Below are the code and all the weights of a small trained network. Each question names an input and a class and asks about switching units off, where a switched-off unit gives its printed mean instead of its output.

import numpy as np


def w(rows, s, z=0):
    codes = np.array(rows[::2]) - 128.0
    scale = np.full(codes.shape[1], s)
    scale[-1] = z or s
    return codes * scale


def norm(h):
    return h / np.sqrt((h * h).mean(-1, keepdims=True) + 1e-5)


def f(y):
    return y / 2 * (1 + np.tanh(0.7978845608 * (y + 0.044715 * y**3)))


def log_softmax(a):
    a = a - a.max(-1, keepdims=True)
    return a - np.log(np.exp(a).sum(-1, keepdims=True))


def net(x, mask):
    res = np.array(x, float).reshape(1, 7) / 4 @ E
    u = 0
    for l in range(2):
        y = f(norm(res) @ A[l][:, :-1].T + A[l][:, -1])
        res = res + np.where(mask[u : u + 10], y, B[l][:, -1]) @ B[l][:, :-1]
        u += 10
    return log_softmax(norm(res)[-1] @ U[:, :-1].T + U[:, -1])


A, B = {}, {}
E = w([
[60,115,154,149,91,43,161,104,143,101,165],'x0',
[167,126,142,81,231,127,62,38,78,50,196],'x1',
[126,149,129,30,211,109,133,236,224,78,121],'x2',
[160,49,185,124,86,77,77,161,77,69,61],'x3',
[72,149,27,159,205,120,144,224,135,94,77],'x4',
[81,96,52,161,111,86,40,120,149,137,55],'x5',
[104,202,1,57,43,72,27,120,74,124,159],'x6',
],0.00094)
A[0] = w([
[115,183,27,137,98,87,27,91,77,110,157,164],'L0N0',
[93,102,90,155,222,33,89,143,169,98,109,1],'L0N1',
[26,128,85,183,116,111,190,196,161,147,70,42],'L0N2',
[106,191,128,160,185,159,164,93,157,142,170,80],'L0N3',
[175,159,125,125,4,140,94,136,42,195,151,41],'L0N4',
[118,163,100,84,104,183,72,100,64,112,167,113],'L0N5',
[156,60,222,154,129,190,190,187,192,130,106,159],'L0N6',
[99,121,115,123,83,50,57,170,134,143,49,114],'L0N7',
[33,154,91,233,88,106,218,173,153,143,114,143],'L0N8',
[153,122,188,45,78,28,113,139,124,69,179,151],'L0N9',
],0.0024,0.00068)
B[0] = w([
[142,46,238,110,124,174,210,126,139,124,24,221],'L0N0',
[234,107,115,88,55,205,105,180,107,146,88,165],'L0N1',
[125,116,85,78,98,91,181,69,145,72,187,195],'L0N2',
[182,176,135,119,120,79,88,115,132,166,166,149],'L0N3',
[238,67,181,75,145,208,149,138,76,199,109,176],'L0N4',
[171,77,146,160,93,71,207,191,117,209,145,156],'L0N5',
[238,47,127,90,16,192,74,120,15,136,68,248],'L0N6',
[134,168,130,118,228,204,134,164,142,80,174,181],'L0N7',
[143,69,173,46,173,59,153,42,109,112,115,210],'L0N8',
[72,90,7,178,141,76,228,53,155,114,129,194],'L0N9',
],0.002,0.0014)
A[1] = w([
[116,167,204,230,139,117,97,52,120,127,179,62],'L1N0',
[114,239,146,119,181,103,175,111,154,202,229,56],'L1N1',
[165,115,156,169,201,131,68,153,77,61,114,247],'L1N2',
[89,112,115,73,147,69,137,139,113,70,58,103],'L1N3',
[119,105,123,146,73,135,151,94,48,218,81,184],'L1N4',
[130,155,91,79,141,182,100,251,155,104,86,60],'L1N5',
[4,96,112,149,127,80,130,76,148,87,146,102],'L1N6',
[96,150,78,108,124,54,222,159,168,126,174,123],'L1N7',
[156,138,177,116,131,128,129,88,96,84,163,131],'L1N8',
[158,98,165,108,107,138,117,96,68,132,138,195],'L1N9',
],0.0031,0.0011)
B[1] = w([
[92,160,39,104,145,120,127,191,162,84,154,151],'L1N0',
[142,223,121,66,132,188,2,116,61,175,179,161],'L1N1',
[90,142,152,156,116,179,169,108,118,170,130,221],'L1N2',
[139,163,85,105,101,103,139,127,188,126,180,195],'L1N3',
[218,89,197,84,124,138,157,101,129,126,123,250],'L1N4',
[139,161,91,98,35,170,80,201,168,116,141,216],'L1N5',
[150,106,86,96,91,75,175,131,172,73,101,155],'L1N6',
[135,95,141,176,180,102,102,45,80,135,148,187],'L1N7',
[97,107,99,164,128,126,133,161,139,120,81,172],'L1N8',
[135,96,160,141,105,99,141,128,122,175,50,235],'L1N9',
],0.0035,0.0019)
U = w([
[32,134,156,224,192,167,155,145,79,116,103,90],'0',
[133,190,85,81,84,206,60,255,181,110,119,148],'1',
[214,48,233,121,90,131,182,67,73,185,64,168],'2',
[60,152,170,216,143,31,66,163,125,147,100,3],'3',
[109,228,107,87,193,121,38,61,58,171,232,123],'4',
[76,100,47,111,121,16,182,90,200,40,146,142],'5',
],0.0066)

Each question gives the input, the list of numbers given to net, and the class t.
The units are the neurons (one row each of A and B). Each row of codes is followed by its name. A weight is (code - 128) times the scale printed after its matrix; where a second scale follows, it is the last column's (A, B and U).
mask holds one flag per neuron, layer by layer. A switched-off neuron (its flag False) gives its mean, the last column of its row in B, instead of its output. The means were averaged over made-up inputs and are rounded, as every weight is.
A unit's drop is (log p(t) with every unit on - log p(t) with that unit switched off) / (log p(t) with every unit on - log p(t) with every unit switched off).
The circuit of an input: a set's keep is (log p(t) with only the set's units on - log p(t) with every unit switched off) / (log p(t) with every unit on - log p(t) with every unit switched off). Starting from the 12 units with the biggest drops (on a tie, the unit counted first), units are removed one at a time, each time the one whose removal leaves the highest keep (on an exact tie, the one counted first), for as long as the keep stays at least 0.8.
units of the circuit, in order: the units of the circuit, biggest drop first
unit that matters most: the unit with the biggest drop
k most important neurons: the k neurons with the biggest drops, biggest first
top k neurons in layer l: the k neurons of layer l with the biggest drops, biggest first
drop of u: that unit's drop, to one decimal
input [8,3,-2,-1,0,-3,-5], class 5: unit that matters most : L1N0
input [-3,-2,5,-1,-8,-8,8], class 4: top 2 neurons in layer 0 : (L0N6 L0N1)
input [7,-6,5,-8,4,-1,0], class 4: units of the circuit, in order : (L1N1 L1N7)
input [0,-4,6,8,-4,1,2], class 5: 2 most important neurons : (L0N9 L1N1)
input [-6,-6,4,2,-2,5,-4], class 1: 2 most important neurons : (L1N5 L0N0)
input [-7,-1,-5,-7,4,7,2], class 2: 2 most important neurons : (L0N0 L1N4)
input [6,5,-7,4,5,-2,-4], class 5: units of the circuit, in order : (L1N0 L0N4)
input [8,7,1,0,2,-5,-4], class 5: units of the circuit, in order : (L0N4 L1N0)
input [0,-5,4,-5,-7,-6,2], class 4: 3 most important neurons : (L1N1 L0N0 L0N1)
input [-5,8,-7,8,8,1,6], class 2: 2 most important neurons : (L0N0 L0N5)
input [-3,8,1,-7,6,7,6], class 1: 2 most important neurons : (L0N0 L1N5)
input [-2,7,4,-5,4,7,-5], class 1: units of the circuit, in order : (L0N1 L1N5)
input [8,6,1,0,-7,-5,4], class 5: top 2 neurons in layer 0 : (L0N9 L0N7)
input [6,-3,3,-8,-4,-6,-3], class 4: units of the circuit, in order : (L1N1)
input [4,1,2,-7,-3,7,-4], class 4: top 3 neurons in layer 0 : (L0N3 L0N0 L0N9)
input [6,-3,-8,-3,5,4,-5], class 5: units of the circuit, in order : (L1N6 L0N2)
input [2,0,-4,-4,3,8,-7], class 5: 2 most important neurons : (L0N4 L0N2)
input [5,-8,5,1,6,5,-8], class 5: 2 most important neurons : (L0N2 L0N8)
input [2,6,-7,6,4,1,-6], class 0: top 2 neurons in layer 0 : (L0N4 L0N0)
input [-6,1,8,-8,-3,-1,-2], class 4: top 2 neurons in layer 0 : (L0N0 L0N3)
input [-7,1,-1,-3,-3,5,5], class 2: units of the circuit, in order : (L0N0)
input [8,5,-8,-5,-2,5,-6], class 5: 2 most important neurons : (L1N0 L1N6)
input [2,7,8,7,7,0,-5], class 1: 2 most important neurons : (L0N1 L1N5)
input [8,1,6,-4,1,-8,4], class 4: 2 most important neurons : (L1N1 L1N7)
input [7,6,-7,-1,1,-5,-6], class 5: top 2 neurons in layer 0 : (L0N4 L0N7)
input [5,6,8,-2,-7,-7,-2], class 4: drop of L1N1 : 0.7
input [2,7,-8,1,2,-2,-6], class 0: most important neuron : (L1N0)
input [-2,1,8,-1,-3,8,-7], class 1: drop of L1N5 : 0.2
input [8,0,-1,-8,3,-7,-3], class 4: drop of L0N3 : 0.0
input [3,2,2,3,-8,7,-3], class 5: drop of L0N4 : 0.1
